Here is a tiny trained network, its code and every weight. The questions are about switching its units off for an input and a class, where a switched-off unit gives its printed mean instead of its output.

import numpy as np


def w(rows, s, z=0):
    codes = np.array(rows[::2]) - 128.0
    scale = np.full(codes.shape[1], s)
    scale[-1] = z or s
    return codes * scale


def norm(h):
    return h / np.sqrt((h * h).mean(-1, keepdims=True) + 1e-5)


def f(y):
    return np.maximum(y, 0)


def log_softmax(a):
    a = a - a.max(-1, keepdims=True)
    return a - np.log(np.exp(a).sum(-1, keepdims=True))


def net(x, mask):
    res = np.array(x, float).reshape(1, 5) / 4 @ E
    u = 0
    for l in range(3):
        y = f(norm(res) @ A[l][:, :-1].T + A[l][:, -1])
        res = res + np.where(mask[u : u + 6], y, B[l][:, -1]) @ B[l][:, :-1]
        u += 6
    return log_softmax(norm(res)[-1] @ U[:, :-1].T + U[:, -1])


A, B = {}, {}
E = w([
[206,190,217,213,189,160,91,175],'x0',
[140,138,123,133,120,132,142,120],'x1',
[138,136,126,136,119,129,145,121],'x2',
[23,253,145,157,92,165,91,95],'x3',
[143,199,67,41,48,39,79,189],'x4',
],0.0071)
A[0] = w([
[109,33,87,184,182,216,140,134,187],'L0N0',
[112,113,62,175,143,240,44,180,7],'L0N1',
[23,140,196,168,127,177,155,63,102],'L0N2',
[4,190,135,159,108,220,127,79,75],'L0N3',
[65,215,157,175,100,101,124,144,5],'L0N4',
[145,116,127,125,3,113,36,152,129],'L0N5',
],0.0066,0.0033)
B[0] = w([
[123,121,168,128,144,62,133,70,253],'L0N0',
[156,201,74,139,183,132,254,103,142],'L0N1',
[186,92,16,153,77,137,169,204,236],'L0N2',
[17,104,89,63,132,144,146,228,253],'L0N3',
[206,169,157,196,154,187,3,38,191],'L0N4',
[154,77,156,142,91,165,118,66,217],'L0N5',
],0.0075,0.0053)
A[1] = w([
[101,75,130,132,85,175,111,7,95],'L1N0',
[44,254,130,103,74,128,67,123,53],'L1N1',
[201,169,136,134,87,112,76,202,31],'L1N2',
[137,138,79,193,138,172,104,192,36],'L1N3',
[101,110,139,189,125,56,169,60,40],'L1N4',
[88,203,162,171,163,212,193,137,3],'L1N5',
],0.0077,0.0042)
B[1] = w([
[114,137,125,11,135,104,152,161,194],'L1N0',
[125,155,215,93,149,102,254,34,253],'L1N1',
[96,101,114,141,235,52,109,224,215],'L1N2',
[189,65,76,71,201,154,161,80,185],'L1N3',
[142,58,102,111,206,56,105,64,172],'L1N4',
[170,100,84,133,198,184,128,143,181],'L1N5',
],0.0085,0.0046)
A[2] = w([
[161,131,130,52,92,107,104,84,138],'L2N0',
[169,84,83,129,2,131,69,123,3],'L2N1',
[109,211,112,51,170,138,123,112,100],'L2N2',
[154,69,98,140,136,118,130,118,85],'L2N3',
[167,134,117,46,95,93,72,229,70],'L2N4',
[151,88,180,139,209,80,120,72,111],'L2N5',
],0.0094,0.0025)
B[2] = w([
[136,103,153,102,171,181,150,90,203],'L2N0',
[187,32,203,244,17,182,75,54,159],'L2N1',
[127,81,172,192,115,58,88,130,190],'L2N2',
[136,223,149,100,115,136,120,90,195],'L2N3',
[168,139,51,134,99,185,103,158,206],'L2N4',
[82,172,158,135,76,120,97,147,254],'L2N5',
],0.011,0.0074)
U = w([
[93,108,178,30,104,56,151,52,226],'0',
[138,174,248,212,125,93,86,104,228],'1',
[50,72,51,134,89,135,170,148,97],'2',
[150,144,108,155,217,186,156,141,52],'3',
[184,70,119,105,43,161,89,88,46],'4',
[190,159,90,115,121,99,60,208,4],'5',
],0.017,0.0014)

Each question gives the input, the list of numbers given to net, and the class t.
The units are the neurons (one row each of A and B). Each row of codes is followed by its name. A weight is (code - 128) times the scale printed after its matrix; where a second scale follows, it is the last column's (A, B and U).
mask holds one flag per neuron, layer by layer. A switched-off neuron (its flag False) gives its mean, the last column of its row in B, instead of its output. The means were averaged over made-up inputs and are rounded, as every weight is.
A unit's drop is (log p(t) with every unit on - log p(t) with that unit switched off) / (log p(t) with every unit on - log p(t) with every unit switched off).
The circuit of an input: a set's keep is (log p(t) with only the set's units on - log p(t) with every unit switched off) / (log p(t) with every unit on - log p(t) with every unit switched off). Starting from the 12 units with the biggest drops (on a tie, the unit counted first), units are removed one at a time, each time the one whose removal leaves the highest keep (on an exact tie, the one counted first), for as long as the keep stays at least 0.8.
units of the circuit, in order: the units of the circuit, biggest drop first
most important unit: the unit with the biggest drop
k most important neurons: the k neurons with the biggest drops, biggest first
top k neurons in layer l: the k neurons of layer l with the biggest drops, biggest first
drop when u is switched off: that unit's drop, to one decimal
input [-5,-3,-2,-6,1], class 4: 2 most important neurons	[L1N1 L2N1]
input [-2,-1,3,-1,-6], class 0: most important unit	L0N0
input [-2,-6,-5,6,-2], class 2: 2 most important neurons	[L0N3 L0N2]
input [-1,1,-6,0,5], class 4: 2 most important neurons	[L0N5 L2N4]
input [-5,0,4,-1,1], class 4: units of the circuit, in order	[L1N1 L2N1]
input [-4,-4,-6,6,0], class 2: 3 most important neurons	[L0N3 L0N2 L0N0]
input [1,4,-5,6,-3], class 3: top 2 neurons in layer 0	[L0N4 L0N1]
input [-2,-4,-5,-2,1], class 4: units of the circuit, in order	[L1N1 L1N2]
input [-6,-1,-3,-6,2], class 4: units of the circuit, in order	[L1N1 L2N1]
input [2,-4,6,8,0], class 3: top 3 neurons in layer 0	[L0N2 L0N4 L0N3]
input [0,-8,-5,-6,-6], class 0: 3 most important neurons	[L0N0 L1N0 L1N4]
input [6,-8,7,-1,1], class 5: 2 most important neurons	[L1N1 L0N0]
input [0,-8,2,-3,3], class 4: 4 most important neurons	[L0N5 L2N1 L1N1 L0N4]
input [1,8,-8,4,-7], class 3: most important unit	L1N5
input [5,-1,-8,2,6], class 1: 2 most important neurons	[L0N2 L1N1]
input [-5,-2,-6,5,-1], class 2: 2 most important neurons	[L0N2 L0N3]
input [0,-8,-7,-4,-4], class 0: top 2 neurons in layer 0	[L0N0 L0N4]
input [-6,-1,5,8,-1], class 2: 3 most important neurons	[L0N3 L0N2 L0N0]
input [1,3,-4,-4,-5], class 1: top 2 neurons in layer 0	[L0N5 L0N3]
input [0,3,4,1,-1], class 2: most important unit	L0N3
input [-6,2,6,5,-2], class 2: 2 most important neurons	[L0N2 L0N3]
input [6,-6,0,2,8], class 1: 2 most important neurons	[L1N1 L0N2]
input [-6,-6,5,3,-2], class 2: drop when L0N2 is switched off	0.1
input [-2,8,-7,3,-2], class 2: drop when L2N1 is switched off	0.0
